array([[   7.72,  215.03,   34.78,  135.70,  -50.75,   46.72,   16.18,
           5.98,   19.41,   14.65],
       [  44.45,   15.43,   44.14,   82.79, -165.89,   45.32,  106.55,
          26.37,   27.55,   49.71],
       [  24.78,   43.24,   24.92,   57.05,   56.41, -103.67,   31.36,
          37.60,   10.53,  -27.79],
       [  33.74,   21.56,   32.56,  -15.05,   -2.23,  122.73,  -72.70,
          -1.15,   38.04,  136.11],
       [  16.21,   36.46,   19.67,   88.46,   19.10,  -31.16,  143.28,
          30.73,   19.03,  -51.53],
       [   4.23,  102.74,    8.72,   -4.85,   20.54,   99.30, -128.80,
         -12.19,    5.23,   77.84],
       [  32.07,   66.51,   24.11,  105.72, -209.30,   17.20,  151.51,
          56.39,  -42.33,  199.47],
       [  27.91,  -55.42,   16.51,   -1.65,  136.43,  -37.59,   72.80,
          45.86,   37.42,  -46.23],
       [  42.11,    9.89,   51.63,   64.68,  -27.45,  104.12,   61.96,
           7.30,   78.98,   14.88],
       [   7.67,    8.44,   -9.41,  -58.32,  113.96,  110.66,  -71.36,
          39.20,  -16.47,   78.31]])
The entry just left of 56.41 -> 57.05
The entry just right of the smallest entry is 17.20
The entry just right of 37.42 -> -46.23
The minimum is -209.30
The maximum is 215.03
The entry just right of -31.16 -> 143.28
The entry just left of 38.04 -> -1.15
The entry just left of the smallest entry is 105.72
The entry just right of 61.96 -> 7.30
The entry just right of 72.80?
Answer: 45.86
